Below are the code and all the weights of a small trained network. Each question names an input and a target symbol and asks about switching units off, where a switched-off unit gives its printed mean instead of its output.

import numpy as np


def w(rows, s, z=0):
    codes = np.array(rows[::2]) - 128.0
    scale = np.full(codes.shape[1], s)
    scale[-1] = z or s
    return codes * scale


def norm(h):
    return h / np.sqrt((h * h).mean(-1, keepdims=True) + 1e-5)


def f(y):
    return y / 2 * (1 + np.tanh(0.7978845608 * (y + 0.044715 * y**3)))


def softmax(a):
    e = np.exp(a - a.max(-1, keepdims=True))
    return e / e.sum(-1, keepdims=True)


def log_softmax(a):
    a = a - a.max(-1, keepdims=True)
    return a - np.log(np.exp(a).sum(-1, keepdims=True))


def net(x, mask):
    ids = ['ΔΘΨηλμξτφ'.index(c) for c in x.split()]
    T = len(ids)
    res = E[ids] + P[:T]
    u = 0
    for l in range(2):
        r = norm(res)
        for j in range(2):
            rows = slice(2 * j, 2 * j + 2)
            q, k, v = (r @ M[l][rows].T for M in (Q, K, V))
            z = softmax(np.where(np.tri(T) > 0, q @ k.T / 2**0.5, -1e9)) @ v
            o = O[l][rows]
            res = res + np.where(mask[u + j], z, o[:, -1]) @ o[:, :-1]
        u += 2
        y = f(norm(res) @ A[l][:, :-1].T + A[l][:, -1])
        res = res + np.where(mask[u : u + 16], y, B[l][:, -1]) @ B[l][:, :-1]
        u += 16
    return log_softmax(norm(res)[-1] @ U[:, :-1].T + U[:, -1])


Q, K, V, O, A, B = {}, {}, {}, {}, {}, {}
E = w([
[169,88,226],'Δ',
[121,155,154],'Θ',
[144,96,126],'Ψ',
[128,127,145],'η',
[147,91,126],'λ',
[123,102,110],'μ',
[98,103,136],'ξ',
[110,116,121],'τ',
[157,2,74],'φ',
],0.025)
P = w([
[175,210,105],'0',
[79,49,255],'1',
[96,30,244],'2',
[111,38,239],'3',
[128,25,211],'4',
[112,49,221],'5',
[117,8,204],'6',
],0.0059)
Q[0] = w([
[141,156,126],'L0H0',
[131,145,23],'L0H0',
[127,164,172],'L0H1',
[113,8,211],'L0H1',
],0.013)
K[0] = w([
[71,92,91],'L0H0',
[85,19,255],'L0H0',
[86,183,168],'L0H1',
[226,172,228],'L0H1',
],0.0074)
V[0] = w([
[104,126,181],'L0H0',
[43,111,168],'L0H0',
[11,139,106],'L0H1',
[241,116,182],'L0H1',
],0.012)
O[0] = w([
[142,182,188,123],'L0H0',
[83,181,144,85],'L0H0',
[190,169,87,55],'L0H1',
[69,66,251,253],'L0H1',
],0.011,0.0064)
A[0] = w([
[21,172,153,79],'L0N0',
[153,154,136,75],'L0N1',
[148,146,54,3],'L0N2',
[118,228,217,93],'L0N3',
[71,179,61,1],'L0N4',
[37,203,52,136],'L0N5',
[205,152,173,145],'L0N6',
[254,83,166,99],'L0N7',
[213,121,122,104],'L0N8',
[94,152,112,62],'L0N9',
[2,184,31,237],'L0N10',
[197,84,157,50],'L0N11',
[152,119,126,110],'L0N12',
[96,156,2,138],'L0N13',
[92,171,63,36],'L0N14',
[225,130,64,147],'L0N15',
],0.0093,0.0035)
B[0] = w([
[181,105,130,213],'L0N0',
[117,93,130,48],'L0N1',
[80,129,123,79],'L0N2',
[169,95,75,255],'L0N3',
[75,142,124,66],'L0N4',
[1,130,175,71],'L0N5',
[82,94,92,157],'L0N6',
[59,161,112,231],'L0N7',
[49,139,126,62],'L0N8',
[118,130,123,41],'L0N9',
[37,89,209,87],'L0N10',
[75,137,150,192],'L0N11',
[119,131,125,104],'L0N12',
[27,94,169,112],'L0N13',
[55,161,138,60],'L0N14',
[9,111,141,85],'L0N15',
],0.0063,0.0016)
Q[1] = w([
[164,182,165],'L1H0',
[139,4,152],'L1H0',
[110,79,203],'L1H1',
[145,61,206],'L1H1',
],0.017)
K[1] = w([
[151,158,57],'L1H0',
[136,228,145],'L1H0',
[79,100,6],'L1H1',
[97,152,33],'L1H1',
],0.015)
V[1] = w([
[108,118,188],'L1H0',
[218,179,187],'L1H0',
[142,116,71],'L1H1',
[84,252,159],'L1H1',
],0.011)
O[1] = w([
[163,121,157,206],'L1H0',
[195,250,155,166],'L1H0',
[205,170,60,104],'L1H1',
[33,97,146,2],'L1H1',
],0.011,0.0071)
A[1] = w([
[48,64,149,152],'L1N0',
[110,73,171,162],'L1N1',
[208,121,55,180],'L1N2',
[99,143,128,42],'L1N3',
[73,217,46,150],'L1N4',
[147,42,91,250],'L1N5',
[21,164,201,195],'L1N6',
[103,113,207,171],'L1N7',
[151,100,126,177],'L1N8',
[130,126,173,25],'L1N9',
[43,86,105,169],'L1N10',
[102,246,57,4],'L1N11',
[116,148,104,32],'L1N12',
[126,140,180,222],'L1N13',
[97,127,117,108],'L1N14',
[230,253,70,130],'L1N15',
],0.011,0.0031)
B[1] = w([
[113,162,107,210],'L1N0',
[143,138,123,240],'L1N1',
[133,159,76,157],'L1N2',
[113,128,135,105],'L1N3',
[127,91,251,122],'L1N4',
[151,164,63,240],'L1N5',
[118,169,101,192],'L1N6',
[134,142,119,254],'L1N7',
[153,141,116,177],'L1N8',
[126,123,122,146],'L1N9',
[98,132,112,158],'L1N10',
[151,115,177,124],'L1N11',
[115,104,150,102],'L1N12',
[143,144,97,226],'L1N13',
[106,135,131,113],'L1N14',
[140,149,92,194],'L1N15',
],0.016,0.0059)
U = w([
[145,87,233,151],'Δ',
[190,193,114,253],'Θ',
[173,31,152,55],'Ψ',
[189,254,144,66],'η',
[183,14,150,58],'λ',
[90,80,85,167],'μ',
[94,117,205,105],'ξ',
[63,149,135,124],'τ',
[211,80,45,113],'φ',
],0.0089,0.0049)

Each question gives the input, a string of symbols that net reads in full, and the target symbol t.
The units are the heads (2 rows each of Q, K, V and O) and the neurons (one row each of A and B). Each row of codes is followed by its name. A weight is (code - 128) times the scale printed after its matrix; where a second scale follows, it is the last column's (O, A, B and U).
mask holds one flag per unit, layer by layer, with each layer's heads first. A switched-off unit (its flag False) gives its mean, the last column of its rows in O or B, instead of its output. The means were averaged over made-up inputs and are rounded, as every weight is.
A unit's drop is (log p(t) with every unit on - log p(t) with that unit switched off) / (log p(t) with every unit on - log p(t) with every unit switched off).
The circuit of an input: a set's keep is (log p(t) with only the set's units on - log p(t) with every unit switched off) / (log p(t) with every unit on - log p(t) with every unit switched off). Starting from the 12 units with the biggest drops (on a tie, the unit counted first), units are removed one at a time, each time the one whose removal leaves the highest keep (on an exact tie, the one counted first), for as long as the keep stays at least 0.8.
circuit, biggest first: the units of the circuit, biggest drop first
most important unit: the unit with the biggest drop
heads that matter: for each layer, one digit per head in row order, 1 if its drop is at least 0.15 and else 0, layers parted by /
drop of u: that unit's drop, to one decimal
input τ μ η, target μ: heads that matter => 01 / 10
input ξ μ μ, target τ: heads that matter => 10 / 00
input Θ Θ η λ ξ, target η: circuit, biggest first => L0H0
input η μ Δ λ Θ, target Δ: heads that matter => 01 / 00
input ξ τ Θ μ Δ φ λ, target τ: heads that matter => 11 / 01
input Θ μ μ η Ψ λ, target η: circuit, biggest first => L1H0; L0H1
input Θ τ Θ Θ τ μ Ψ, target η: heads that matter => 11 / 10
input μ μ η μ τ η, target φ: heads that matter => 10 / 10
input η ξ τ, target Δ: heads that matter => 01 / 00
input Θ Θ Θ Θ Ψ, target η: heads that matter => 11 / 00
input ξ λ Ψ, target τ: heads that matter => 10 / 01
input τ Θ λ μ λ, target μ: heads that matter => 01 / 11
input Θ Θ Θ μ, target η: heads that matter => 11 / 10
input τ Δ Θ Θ η, target μ: most important unit => L0H1
input Δ Ψ τ Ψ, target Δ: heads that matter => 01 / 00
input η μ μ Ψ, target Δ: drop of L0H1 => 0.3
input Θ Ψ Θ λ, target η: drop of L1H0 => 0.4
input η μ Θ Δ λ μ, target Δ: drop of L1H1 => 0.1
